Here is a tiny trained network, its code and every weight. The questions are about switching its units off for an input and a class, where a switched-off unit gives its printed mean instead of its output.

import numpy as np


def w(rows, s, z=0):
    codes = np.array(rows[::2]) - 128.0
    scale = np.full(codes.shape[1], s)
    scale[-1] = z or s
    return codes * scale


def f(y):
    return y / 2 * (1 + np.tanh(0.7978845608 * (y + 0.044715 * y**3)))


def log_softmax(a):
    a = a - a.max(-1, keepdims=True)
    return a - np.log(np.exp(a).sum(-1, keepdims=True))


def net(x, mask):
    res = np.array(x, float).reshape(1, 7) / 4 @ E
    y = f(res @ A[0][:, :-1].T + A[0][:, -1])
    res = res + np.where(mask, y, B[0][:, -1]) @ B[0][:, :-1]
    return log_softmax(res[-1] @ U[:, :-1].T + U[:, -1])


A, B = {}, {}
E = w([
[108,78,155,128],'x0',
[153,159,127,106],'x1',
[3,199,96,63],'x2',
[134,36,26,63],'x3',
[134,134,137,113],'x4',
[165,139,180,55],'x5',
[93,95,101,184],'x6',
],0.0061)
A[0] = w([
[157,148,129,134,81],'N0',
[74,163,104,118,72],'N1',
[45,173,166,140,65],'N2',
[194,117,123,158,56],'N3',
[161,140,111,140,120],'N4',
[123,86,79,63,73],'N5',
[150,180,165,94,215],'N6',
[158,138,157,82,187],'N7',
[146,131,93,172,192],'N8',
[154,62,121,75,253],'N9',
[25,156,126,63,71],'N10',
[134,181,220,143,62],'N11',
[159,114,139,163,76],'N12',
[62,148,97,72,59],'N13',
[134,63,70,56,70],'N14',
[220,232,86,145,179],'N15',
[88,154,246,157,95],'N16',
[61,114,152,152,79],'N17',
[66,164,147,113,45],'N18',
[237,105,129,189,71],'N19',
[113,131,235,99,145],'N20',
[146,188,169,141,90],'N21',
[87,172,88,101,85],'N22',
[161,75,71,13,137],'N23',
[171,131,139,99,229],'N24',
[58,154,136,102,71],'N25',
[243,94,122,152,72],'N26',
],0.011,0.0059)
B[0] = w([
[178,137,86,103,117],'N0',
[177,71,108,24,149],'N1',
[186,93,121,113,166],'N2',
[179,38,181,82,140],'N3',
[121,70,132,111,130],'N4',
[255,137,111,198,164],'N5',
[70,99,103,170,218],'N6',
[60,205,64,65,187],'N7',
[46,149,121,79,182],'N8',
[39,157,63,175,254],'N9',
[171,74,221,58,202],'N10',
[193,159,121,164,175],'N11',
[165,142,144,52,130],'N12',
[181,127,201,83,169],'N13',
[197,87,69,216,183],'N14',
[60,96,158,153,201],'N15',
[166,117,47,226,193],'N16',
[135,152,136,121,135],'N17',
[182,89,132,99,142],'N18',
[142,78,198,50,197],'N19',
[109,142,58,157,187],'N20',
[171,151,124,207,155],'N21',
[210,28,245,57,158],'N22',
[141,157,100,216,231],'N23',
[21,126,122,101,212],'N24',
[185,77,159,103,156],'N25',
[163,73,217,13,195],'N26',
],0.0053,0.0061)
U = w([
[191,83,217,29,40],'0',
[58,117,135,125,218],'1',
[74,144,126,123,208],'2',
[86,141,120,126,182],'3',
[254,162,80,199,2],'4',
],0.01,0.0042)

Each question gives the input, the list of numbers given to net, and the class t.
The units are the neurons (one row each of A and B). Each row of codes is followed by its name. A weight is (code - 128) times the scale printed after its matrix; where a second scale follows, it is the last column's (A, B and U).
mask holds one flag per neuron, in row order. A switched-off neuron (its flag False) gives its mean, the last column of its row in B, instead of its output. The means were averaged over made-up inputs and are rounded, as every weight is.
A unit's drop is (log p(t) with every unit on - log p(t) with that unit switched off) / (log p(t) with every unit on - log p(t) with every unit switched off).
The circuit of an input: a set's keep is (log p(t) with only the set's units on - log p(t) with every unit switched off) / (log p(t) with every unit on - log p(t) with every unit switched off). Starting from the 12 units with the biggest drops (on a tie, the unit counted first), units are removed one at a time, each time the one whose removal leaves the highest keep (on an exact tie, the one counted first), for as long as the keep stays at least 0.8.
units of the circuit, in order: the units of the circuit, biggest drop first
most important unit: the unit with the biggest drop
top k neurons: the k neurons with the biggest drops, biggest first
drop when u is switched off: that unit's drop, to one decimal
input [4,-7,-1,-7,8,0,-5], class 4: units of the circuit, in order	(N16, N11)
input [-5,-3,-8,0,-2,-1,-3], class 0: top 2 neurons	(N26, N19)
input [-3,0,4,8,6,-6,-1], class 4: units of the circuit, in order	(N5, N14)
input [-5,-1,6,7,-8,-4,6], class 4: units of the circuit, in order	(N5, N14, N24)
input [4,-8,-8,-8,-1,-3,1], class 0: units of the circuit, in order	(N19)
input [2,4,-2,8,-2,-3,0], class 4: top 3 neurons	(N14, N5, N23)
input [1,-3,5,6,-2,-4,-4], class 4: units of the circuit, in order	(N5, N14, N23)
input [-4,-8,2,6,0,-4,-2], class 4: units of the circuit, in order	(N5, N14, N24)
input [1,8,-8,-5,8,0,-1], class 0: top 3 neurons	(N26, N19, N3)
input [6,2,6,-8,2,-2,-6], class 4: top 2 neurons	(N16, N11)
input [0,5,5,7,-3,-6,1], class 4: top 2 neurons	(N5, N14)
input [-6,5,-6,-3,1,1,-3], class 0: top 3 neurons	(N26, N19, N3)
input [-4,-7,-5,-1,-4,-1,3], class 0: drop when N7 is switched off	0.1
input [7,7,-5,0,7,6,3], class 1: most important unit	N9
input [6,-5,2,7,-2,-5,-4], class 4: drop when N5 is switched off	0.3
input [-6,-1,4,-8,-3,4,-5], class 4: drop when N11 is switched off	0.4
input [-6,2,-3,3,-4,6,-3], class 1: drop when N8 is switched off	0.0
